How the states are linked:
at | ne tu ge se
w851 | w614 w516 w848 w329
w522 | w258 w289 w260 w922
w883 | w781 w788 w331 w354
w291 | w922 w681 w462 w966
w261 | w397 w710 w357 w136
w971 | w136 w895 w613 w814
w814 | w520 w613 w296 w73
w18 | w296 w971 w814 w273
w5 | w483 w544 w743 w117
w788 | w897 w5 w117 w331
w545 | w331 w278 w883 w915
w193 | w217 w672 w632 w516
w310 | w193 w217 w674 w614
w985 | w277 w851 w329 w620
w544 | w661 w747 w19 w743
w194 | w7 w797 w618 w491
w674 | w632 w753 w193 w95
w797 | w820 w291 w966 w618
w956 | w848 w95 w851 w985
w520 | w613 w623 w971 w18
w331 | w278 w117 w781 w870
w932 | w184 w354 w846 w710
w915 | w870 w883 w354 w932
w776 | w522 w258 w681 w291
w184 | w354 w545 w915 w648
w820 | w291 w922 w965 w857
w747 | w194 w7 w12 w19
w357 | w437 w219 w397 w623
w483 | w544 w661 w947 w993
w73 | w18 w296 w521 w753
w258 | w289 w985 w620 w681
w521 | w814 w520 w18 w672
w296 | w971 w136 w520 w521
w681 | w260 w620 w522 w462
w613 | w623 w261 w136 w296
w753 | w273 w521 w672 w193
w217 | w672 w73 w753 w674
w136 | w895 w357 w623 w520
w95 | w310 w193 w516 w851
w848 | w95 w310 w614 w277
w947 | w19 w491 w544 w5
w12 | w618 w857 w194 w661
w710 | w648 w846 w219 w357
w260 | w620 w935 w258 w776
w278 | w117 w993 w788 w883
w219 | w932 w184 w648 w397
w7 | w797 w820 w857 w12
w857 | w966 w965 w797 w194
w620 | w935 w329 w289 w522
w354 | w545 w331 w870 w846
w846 | w915 w870 w184 w219
w462 | w776 w522 w922 w820
w516 | w674 w632 w310 w848
w277 | w851 w614 w956 w935
w329 | w956 w848 w277 w289
w289 | w985 w277 w935 w260
w273 | w521 w814 w73 w217
w491 | w12 w618 w747 w544
w895 | w357 w437 w261 w613
w935 | w329 w956 w985 w258
w897 | w5 w483 w993 w278
w993 | w743 w947 w5 w788
w614 | w516 w674 w95 w956
w19 | w491 w12 w661 w483
w672 | w73 w18 w273 w632
w632 | w753 w273 w217 w310
w618 | w857 w966 w7 w747
w966 | w965 w462 w820 w7
w623 | w261 w397 w895 w971
w922 | w681 w260 w776 w965
w648 | w846 w915 w932 w437
w965 | w462 w776 w291 w797
w781 | w788 w897 w278 w545
w870 | w883 w781 w545 w184
w117 | w993 w743 w897 w781
w743 | w947 w19 w483 w897
w661 | w747 w194 w491 w947
w397 | w710 w648 w437 w895
w437 | w219 w932 w710 w261

The rows follow the links: the fewer symbols apart two states are, the more alike their rows tend to be.

Rows with their states:
[ 491   23 -279 -761  -40 -596  447 -931  498  -32 -398  460  213 -294 -111 -640 -434  -28    0 -355  413  -38  -19 -556  466 -225  986  -80   28 -659  554   25  502   13   20  665  -23 -437  312   31 -249   35 -705   10  389 -564   93  466  -41  729 -555  -11  465 -430  266  -27  -62]: w184
[   2  533  590    7 -520  -29   -8 -658    1 -414   -7  365 -573   -6  482  183  -83 -518  -34  -17  -14 -492 -662  -49   12 -725   -4  621  660  -20    5  720   -4  360  565   27 -407  -19 -518  853   -4  740  216  301  769    8  532    4 -309   36  -12 -501 -438  -16    6 -653 -738]: w661
[-473  245  545  683 -223  521 -410  549 -440 -169  353 -257 -460  253  325  681  348 -232  -36  321 -361 -225 -296  474 -425 -169 -879  393  280  603 -500  312 -450  151  261 -583 -180  381 -525  381  234  322  734  121   58  495  184 -386 -146 -664  509 -224 -645  372 -255 -273 -320]: w922
[-390 -336 -171  561  357  433 -334 1112 -363  252  287 -567  214  217 -209  365  371  350   56  263 -316  324  425  443 -353  623 -738 -309 -442  477 -395 -484 -378 -225 -374 -480  251  299   95 -560  207 -456  412 -184 -758  409 -416 -338  213 -575  404  305  -77  311 -223  419  495]: w614
[-261  453  651  385 -453  295 -253  -56 -269 -345  220   83 -633  158  501  517  136 -441  -68  168 -233 -420 -567  257 -262 -545 -514  607  551  347 -282  616 -262  280  466 -362 -338  242 -598  734  129  621  571  232  482  292  442 -245 -253 -401  283 -416 -658  209 -162 -542 -645]: w857
[-482  171  496  729 -131  539 -446  687 -479 -128  373 -316 -399  255  285  673  370 -156   -7  353 -382 -145 -183  520 -453  -54 -927  315  168  638 -537  219 -479  100  160 -624 -119  402 -474  250  269  204  768   96  -86  515   87 -421  -89 -696  514 -133 -609  390 -256 -199 -209]: w681
[-188 -494 -442  276  493  206 -160  914 -180  384  160 -462  442  102 -418   63  238  459   57  123 -159  459  607  231 -183  763 -352 -556 -632  238 -195 -674 -168 -288 -531 -240  348  141  372 -796   94 -679   40 -284 -841  210 -545 -157  285 -267  182  463  244  149  -94  586  686]: w632
[ 148  523  456 -227 -509 -172  158 -900  171 -386 -125  479 -461  -97  419  -53 -214 -493  -86 -131  116 -468 -635 -238  152 -765  331  557  623 -210  183  688  166  304  541  218 -350 -142 -382  792  -92  690  -32  289  842 -176  573  142 -282  243 -170 -452 -301 -126   88 -604 -702]: w483
[-479   28  362  755  -38  593 -473  858 -489  -22  407 -380 -266  275  176  659  431  -28    4  356 -416  -21  -37  553 -483  148 -974  177   64  667 -547   42 -476   41   35 -646  -25  428 -337   62  244   46  732   37 -264  529  -33 -447  -32 -748  570  -37 -498  434 -261  -39  -55]: w258
[ 479 -159 -455 -752  158 -559  471 -709  481  109 -374  322  392 -279 -280 -683 -372  113   10 -351  415  129  178 -519  455   -6  947 -282 -176 -627  508 -171  475  -87 -136  644   97 -395  442 -211 -276 -194 -771  -73  113 -506  -83  426   66  714 -512  136  570 -396  268  160  182]: w219
[ 157 -504 -652 -272  489 -232  141  277  193  371 -128 -175  613  -91 -507 -399  -85  477   69 -124  157  475  619 -154  162  642  325 -626 -630 -210  191 -680  174 -291 -543  213  359 -137  595 -799 -105 -693 -451 -292 -606 -183 -523  159  299  258 -210  462  633 -115  103  598  715]: w296
[-290  444  658  436 -439  343 -285   27 -281 -328  229   31 -615  156  478  523  164 -384  -42  213 -260 -406 -550  310 -289 -495 -584  577  514  386 -323  580 -285  261  466 -375 -324  254 -613  678  176  587  616  250  444  340  419 -276 -238 -449  339 -386 -662  267 -156 -495 -595]: w797
[ 365 -321 -605 -616  311 -474  354 -368  419  237 -311  133  530 -223 -408 -634 -270  302   41 -281  324  312  394 -415  382  298  757 -477 -387 -519  417 -423  416 -202 -354  500  231 -336  576 -506 -232 -447 -701 -168 -201 -434 -288  346  200  596 -429  283  661 -315  216  401  477]: w261

Each walk starts at a row. The symbols on each line, taken left to right, move it on to the next state.
Answer with the state's row; about right is enough.
new walk
[ 426 -273 -536 -679  248 -538  401 -495  425  207 -346  225  478 -222 -351 -662 -336  265   52 -314  378  227  335 -450  416  196  856 -408 -306 -559  465 -353  445 -148 -267  584  187 -389  533 -408 -220 -356 -744 -142 -104 -463 -216  397  169  654 -485  240  647 -363  232  293  354]
tu ge tu ne ne ne
[  362   315   127  -590  -321  -453   363 -1106   387  -234  -284   570  -164  -236   201  -402  -383  -328   -42  -277   331  -315  -410  -452   369  -624   758   302   404  -501   421   453   390   208   350   502  -218  -322   -53   533  -198   462  -415   198   737  -422   392   341  -203   590  -417  -295    81  -306   215  -391  -467]
tu ne ge tu tu se ne se se
[ 135  515  480 -189 -506 -148  107 -830  132 -377 -109  446 -503  -72  404    8 -186 -486  -70  -86  120 -508 -631 -208  120 -774  248  576  638 -162  132  701  134  325  547  161 -382  -87 -425  828  -59  725   13  316  846 -125  543  126 -292  192 -130 -486 -350  -90   72 -618 -721]
new walk
[-482  -95  213  769   95  568 -455 1017 -491   66  398 -501 -145  271   64  614  426   70   33  356 -409   68   92  565 -469  306 -948   24 -107  651 -541 -126 -497  -61  -81 -645   81  422 -231 -136  263 -117  662  -49 -438  546 -161 -446   64 -735  539   71 -402  390 -276  105  125]
ge ne ge tu se se ge
[-451 -208   52  719  224  554 -448 1091 -470  161  354 -540   -2  273  -48  544  409  180   17  322 -380  198  268  508 -429  478 -901 -142 -247  613 -508 -301 -467 -129 -208 -567  148  381 -101 -322  256 -272  558 -134 -615  527 -293 -426  118 -691  509  189 -266  391 -240  254  301]
se ne ne se tu ge ne
[-355 -376 -196  550  372  410 -321 1110 -339  276  271 -553  255  205 -264  312  348  360   59  251 -260  372  447  421 -332  663 -686 -360 -461  441 -365 -496 -347 -226 -417 -467  279  292  139 -596  189 -518  334 -208 -778  381 -452 -319  227 -518  362  346  -11  280 -193  450  509]
new walk
[ 211  464  370 -368 -460 -257  233 -991  240 -333 -182  530 -390 -123  361 -159 -276 -458  -65 -167  187 -432 -599 -290  214 -739  470  477  570 -309  256  629  222  291  497  293 -335 -188 -291  738 -140  635 -141  254  814 -250  519  206 -302  340 -253 -424 -182 -216  127 -541 -655]
tu ne tu se ge ne se
[ -48  537  610   58 -521   18  -30 -564  -43 -395   32  346 -596   30  509  243  -49 -511  -63   27  -32 -511 -675  -21  -39 -730  -72  634  660   46  -31  718  -32  317  550  -30 -385   49 -554  850   21  730  265  292  759   39  555  -19 -328  -69   48 -497 -502   21  -20 -632 -751]
se ge se se se tu tu tu
[ -77  521  643  105 -522   80  -59 -499  -92 -407   64  291 -630   38  530  273   -3 -537  -55   67  -73 -515 -663   31  -71 -714 -169  637  612  103  -96  729  -71  337  565  -94 -401   57 -558  838   38  713  312  296  725   86  533  -82 -321 -102   69 -478 -520   66  -47 -622 -720]
new walk
[-217 -468 -395  340  482  269 -205  978 -208  352  163 -525  417  125 -402  110  265  444   49  155 -171  464  608  293 -200  753 -432 -508 -583  282 -221 -623 -231 -296 -495 -297  346  195  327 -780  121 -624  134 -280 -855  242 -531 -200  277 -321  250  438  201  187 -124  569  655]
ne se tu tu se tu se ge ge
[  53 -520 -609  -97  559  -87   35  506   62  416  -45 -303  607  -32 -513 -281   23  515   50  -34   54  499  652  -23   60  723  110 -654 -639  -49   57 -725   31 -317 -544   61  383  -23  547 -845  -42 -732 -311 -294 -729  -77 -554   50  307   86  -59  497  540  -45   44  627  731]
tu se ge tu se ge se se ge
[  10 -516 -602  -18  541  -19   11  584   17  399  -14 -329  605   -5 -501 -203   48  496   53  -29    7  509  647   19   30  751   32 -666 -660  -27    6 -726    3 -316 -553   15  390  -31  495 -879   -7 -740 -257 -281 -754    4 -561   25  332   43  -12  486  469  -19   -4  622  735]
new walk
[  312   409   278  -463  -426  -346   292 -1069   304  -346  -249   554  -309  -165   304  -260  -334  -411   -34  -221   245  -403  -526  -381   279  -709   584   430   507  -384   336   551   299   264   452   398  -320  -244  -196   673  -151   588  -273   230   807  -326   478   272  -255   459  -332  -390   -61  -239   155  -521  -584]
tu se se se tu ne
[  276   447   307  -409  -441  -314   253 -1016   282  -357  -196   519  -372  -149   345  -208  -288  -425   -58  -210   229  -412  -552  -345   263  -724   533   442   528  -346   303   605   255   279   458   364  -304  -217  -267   704  -147   621  -202   239   832  -282   474   260  -272   397  -290  -421  -147  -232   164  -550  -632]
ne se se ge ge tu
[ 203  489  411 -320 -480 -229  181 -948  202 -367 -162  517 -458 -102  385  -69 -243 -460  -64 -150  171 -464 -619 -272  220 -753  412  517  579 -249  233  631  180  325  510  270 -360 -160 -356  782  -86  677 -102  265  817 -233  532  167 -278  297 -229 -442 -212 -171   91 -580 -675]
new walk
[-406 -312 -126  620  313  478 -389 1095 -402  253  339 -555  144  243 -206  382  401  300   34  295 -325  282  376  466 -391  599 -790 -274 -385  536 -423 -428 -400 -198 -341 -526  217  333   48 -506  219 -425  465 -177 -726  440 -387 -359  188 -577  430  302 -144  327 -229  368  428]
se ne se se ne se
[-502    0  300  777   14  567 -470  941 -483  -10  365 -450 -252  302  124  633  404   14  -11  368 -417    7   -9  553 -459  210 -984  134    6  658 -561  -23 -508    0  -16 -645   19  410 -307  -14  271   -3  713   26 -336  546  -88 -468   23 -766  538   26 -478  418 -296    2   27]
tu ne tu se tu ge ge
[-230 -462 -348  381  463  312 -232 1010 -230  340  222 -542  372  128 -361  185  281  432   65  180 -223  424  571  335 -248  727 -479 -465 -533  322 -284 -602 -247 -294 -485 -325  337  214  291 -720  154 -617  168 -249 -831  280 -511 -234  269 -364  274  427  163  214 -175  542  617]
new walk
[-482   97  446  742  -96  570 -437  744 -484  -83  377 -342 -357  296  267  674  393 -112    2  345 -397 -113 -131  551 -456    9 -974  276  117  637 -537  163 -484   82  129 -645  -75  403 -438  170  266  173  761   47 -142  537   58 -428  -66 -726  527 -122 -577  406 -267 -142 -158]
ge tu se ge se tu
[-478  -34  260  780   58  591 -462  970 -483   25  389 -482 -205  291  112  634  391   46   14  353 -401   57   64  561 -462  248 -964   63  -45  652 -539  -53 -500  -42  -43 -641   27  413 -262  -55  290  -66  693   -8 -396  531 -139 -440   11 -731  538   54 -436  407 -276   55   37]
ge ge ne se ge ne se tu
[-439 -257   19  684  240  538 -400 1106 -456  193  336 -574   58  250  -85  491  387  236   40  304 -352  237  292  529 -439  500 -860 -162 -297  573 -454 -327 -435 -144 -255 -602  179  360  -54 -398  248 -334  563 -127 -632  478 -312 -392  130 -649  481  211 -226  351 -236  302  355]
new walk
[  89 -544 -643 -161  521  -97   86  449   97  374  -80 -279  616  -58 -538 -310   -6  502   67  -69   74  494  631  -50   82  715  198 -652 -630 -136   92 -735   87 -336 -547  128  380  -78  563 -833  -48 -736 -361 -281 -672 -125 -536  100  310  161  -86  496  551  -83   35  609  730]
ge se ge ge ge
[ 123 -518 -640 -211  502 -176  147  376  138  383 -116 -248  630  -82 -537 -368  -29  506   56  -90  109  450  639 -112  141  667  277 -643 -620 -167  154 -696  129 -314 -571  181  390  -90  579 -817  -66 -687 -405 -282 -655 -148 -515  128  289  214 -160  473  585  -89   77  622  714]
se tu tu se ne tu ne tu ge
[ 511  -66 -361 -760   66 -578  469 -842  499   48 -391  391  303 -288 -200 -677 -402   53   -2 -346  415   75   81 -523  480 -120  972 -190  -58 -657  560  -93  491  -44  -53  660   43 -400  387  -86 -282  -86 -737  -32  254 -552  -13  448   32  744 -545   47  531 -424  290   83   84]
new walk
[  446   235   -14  -699  -221  -530   414 -1101   421  -174  -346   546   -19  -265    94  -504  -406  -217   -27  -313   371  -206  -265  -521   440  -487   872   165   288  -579   506   310   458   120   228   602  -193  -355    59   342  -247   311  -539   138   638  -486   296   414  -123   693  -488  -201   243  -362   250  -277  -339]
ne ge ge ne se ge
[  348   377   182  -546  -372  -422   333 -1096   365  -272  -294   559  -241  -222   225  -344  -370  -351   -49  -281   304  -345  -430  -426   361  -642   691   359   454  -483   413   493   362   231   379   474  -265  -308  -109   592  -175   494  -378   196   786  -389   441   341  -218   538  -408  -355    47  -291   205  -437  -500]
tu se se se ne se
[  465   141  -132  -752  -154  -545   448 -1056   457   -96  -368   510    65  -286    18  -587  -416  -135   -18  -346   370  -126  -176  -543   493  -387   932    75   164  -625   516   188   478    72   159   618  -116  -417   178   239  -255   222  -632    86   516  -528   228   439   -89   693  -527  -154   333  -372   246  -183  -232]
new walk
[ -87 -521 -504  168  503  124  -79  828 -110  386   77 -445  510   67 -470  -39  183  512   62   73  -76  470  638  160 -126  759 -215 -597 -624  151 -132 -704 -136 -311 -550 -125  372   93  418 -804   57 -720  -57 -294 -836  101 -545  -70  297 -158  124  464  340   82  -67  661  717]
se tu ge tu ne ge tu
[ 393 -364 -630 -579  358 -450  349 -242  370  277 -295   75  571 -217 -432 -617 -252  328   42 -258  285  341  443 -388  343  369  733 -513 -444 -487  415 -510  374 -224 -373  491  259 -336  579 -554 -222 -490 -686 -225 -272 -403 -304  341  206  570 -402  344  651 -297  209  428  504]
tu se ge tu se ge se se ge
[ 343 -406 -634 -527  353 -390  297 -161  355  304 -289   51  607 -197 -452 -582 -217  390   72 -240  297  355  471 -348  348  422  685 -536 -494 -447  368 -512  335 -224 -418  450  271 -287  604 -613 -177 -549 -654 -217 -348 -376 -364  311  239  492 -398  374  670 -284  169  473  536]
